Here is a tiny trained network, its code and every weight. The questions are about switching its units off for an input and a target symbol, where a switched-off unit gives its printed mean instead of its output.

import numpy as np


def w(rows, s, z=0):
    codes = np.array(rows[::2]) - 128.0
    scale = np.full(codes.shape[1], s)
    scale[-1] = z or s
    return codes * scale


def norm(h):
    return h / np.sqrt((h * h).mean(-1, keepdims=True) + 1e-5)


def f(y):
    return np.maximum(y, 0)


def softmax(a):
    e = np.exp(a - a.max(-1, keepdims=True))
    return e / e.sum(-1, keepdims=True)


def log_softmax(a):
    a = a - a.max(-1, keepdims=True)
    return a - np.log(np.exp(a).sum(-1, keepdims=True))


def net(x, mask):
    ids = ['ΓΘΛαδζηξτψ'.index(c) for c in x.split()]
    T = len(ids)
    res = E[ids] + P[:T]
    r = norm(res)
    for j in range(2):
        rows = slice(4 * j, 4 * j + 4)
        q, k, v = (r @ M[0][rows].T for M in (Q, K, V))
        z = softmax(np.where(np.tri(T) > 0, q @ k.T / 4**0.5, -1e9)) @ v
        o = O[0][rows]
        res = res + np.where(mask[j], z, o[:, -1]) @ o[:, :-1]
    y = f(norm(res) @ A[0][:, :-1].T + A[0][:, -1])
    res = res + np.where(mask[2:10], y, B[0][:, -1]) @ B[0][:, :-1]
    return log_softmax(norm(res)[-1] @ U[:, :-1].T + U[:, -1])


Q, K, V, O, A, B = {}, {}, {}, {}, {}, {}
E = w([
[166,161,224,118,150],'Γ',
[149,128,196,168,220],'Θ',
[27,201,121,111,217],'Λ',
[129,201,194,36,206],'α',
[94,176,121,36,82],'δ',
[42,152,115,178,133],'ζ',
[131,178,61,85,97],'η',
[1,196,91,99,151],'ξ',
[84,251,161,194,143],'τ',
[24,90,228,177,168],'ψ',
],0.012)
P = w([
[160,148,143,160,54],'0',
[96,123,152,5,122],'1',
[67,152,158,58,158],'2',
[78,134,175,75,176],'3',
[75,148,117,66,176],'4',
[109,139,147,99,188],'5',
[94,115,141,58,190],'6',
[82,141,178,97,207],'7',
[75,141,111,78,182],'8',
[130,130,176,87,236],'9',
],0.013)
Q[0] = w([
[134,173,146,115,130],'h0',
[135,114,171,109,73],'h0',
[143,108,108,126,112],'h0',
[138,79,106,194,116],'h0',
[123,163,163,120,169],'h1',
[146,117,124,131,86],'h1',
[233,117,29,176,76],'h1',
[125,248,169,69,248],'h1',
],0.016)
K[0] = w([
[130,107,115,136,104],'h0',
[128,129,89,144,156],'h0',
[103,122,137,139,146],'h0',
[127,97,100,85,143],'h0',
[160,112,121,162,75],'h1',
[126,139,112,115,137],'h1',
[70,94,90,83,139],'h1',
[142,140,112,183,2],'h1',
],0.021)
V[0] = w([
[183,114,124,172,168],'h0',
[182,133,158,130,58],'h0',
[129,108,122,99,192],'h0',
[127,111,116,107,93],'h0',
[83,131,251,8,178],'h1',
[223,174,135,82,140],'h1',
[125,149,63,77,46],'h1',
[164,164,118,84,161],'h1',
],0.021)
O[0] = w([
[84,91,126,193,159,3],'h0',
[115,112,155,185,62,160],'h0',
[82,179,98,106,183,21],'h0',
[124,127,117,106,107,60],'h0',
[186,252,183,150,115,167],'h1',
[37,169,80,186,137,106],'h1',
[40,114,144,71,66,99],'h1',
[78,180,93,124,130,48],'h1',
],0.019,0.0063)
A[0] = w([
[48,5,88,138,95,248],'n0',
[241,226,62,83,140,229],'n1',
[169,167,71,21,75,93],'n2',
[148,124,67,236,197,123],'n3',
[127,120,57,177,161,99],'n4',
[103,100,171,124,89,45],'n5',
[125,131,108,159,126,25],'n6',
[127,189,101,208,114,152],'n7',
],0.016,0.0017)
B[0] = w([
[122,218,116,250,145,222],'n0',
[74,149,151,207,113,246],'n1',
[61,36,225,96,198,198],'n2',
[31,60,142,67,146,201],'n3',
[120,100,179,91,105,158],'n4',
[141,97,74,111,152,167],'n5',
[122,139,166,113,126,141],'n6',
[148,73,185,186,110,193],'n7',
],0.018,0.012)
U = w([
[120,114,233,180,77,245],'Γ',
[107,108,160,163,208,206],'Θ',
[102,185,210,123,238,55],'Λ',
[134,232,137,145,165,112],'α',
[102,175,183,76,27,3],'δ',
[174,43,78,126,123,83],'ζ',
[106,145,65,132,105,127],'η',
[131,136,143,2,172,66],'ξ',
[154,163,45,204,195,97],'τ',
[242,162,180,125,124,89],'ψ',
],0.0096,0.0048)

Each question gives the input, a string of symbols that net reads in full, and the target symbol t.
The units are the heads (4 rows each of Q, K, V and O) and the neurons (one row each of A and B). Each row of codes is followed by its name. A weight is (code - 128) times the scale printed after its matrix; where a second scale follows, it is the last column's (O, A, B and U).
mask holds one flag per unit, heads first, then neurons. A switched-off unit (its flag False) gives its mean, the last column of its rows in O or B, instead of its output. The means were averaged over made-up inputs and are rounded, as every weight is.
A unit's drop is (log p(t) with every unit on - log p(t) with that unit switched off) / (log p(t) with every unit on - log p(t) with every unit switched off).
The circuit of an input: a set's keep is (log p(t) with only the set's units on - log p(t) with every unit switched off) / (log p(t) with every unit on - log p(t) with every unit switched off). Starting from all 10 units, units are removed one at a time, each time the one whose removal leaves the highest keep (on an exact tie, the one counted first), for as long as the keep stays at least 0.8.
units of the circuit, in order: the units of the circuit, biggest drop first
k most important neurons: the k neurons with the biggest drops, biggest first
heads that matter: for each layer, one digit per head in row order, 1 if its drop is at least 0.15 and else 0, layers parted by /
drop when u is switched off: that unit's drop, to one decimal
input Λ ψ ψ ξ η ζ, target Λ: units of the circuit, in order : (h0)
input τ δ Γ ζ Θ Θ Θ ψ α, target τ: heads that matter : 01
input ψ ψ ζ τ, target ψ: heads that matter : 01
input Λ Θ α ξ ψ ζ Λ δ τ, target Λ: heads that matter : 10
input ψ ψ ψ α η α δ Λ, target ψ: heads that matter : 01
input ψ Θ Λ, target ψ: heads that matter : 00
input ξ ξ Θ δ τ, target ξ: units of the circuit, in order : (h1, h0)
input ξ ψ α ζ ψ ξ η Λ, target ξ: heads that matter : 11
input Λ ξ Θ Γ ψ η, target Λ: 2 most important neurons : (n2, n7)
input Λ Λ α Γ ψ Θ, target Λ: 2 most important neurons : (n0, n7)
input τ Λ ψ ζ Λ ψ δ ψ ψ, target τ: 2 most important neurons : (n0, n2)
input δ ζ δ Γ η ζ ζ ξ, target δ: drop when n0 is switched off : 0.0
input ζ δ Θ δ Λ Λ ψ α δ Γ, target ζ: drop when n5 is switched off : 0.0
input δ ψ Λ ζ τ, target δ: drop when n0 is switched off : 0.0
input ζ Λ Γ Λ α τ ξ, target ζ: units of the circuit, in order : (h1)
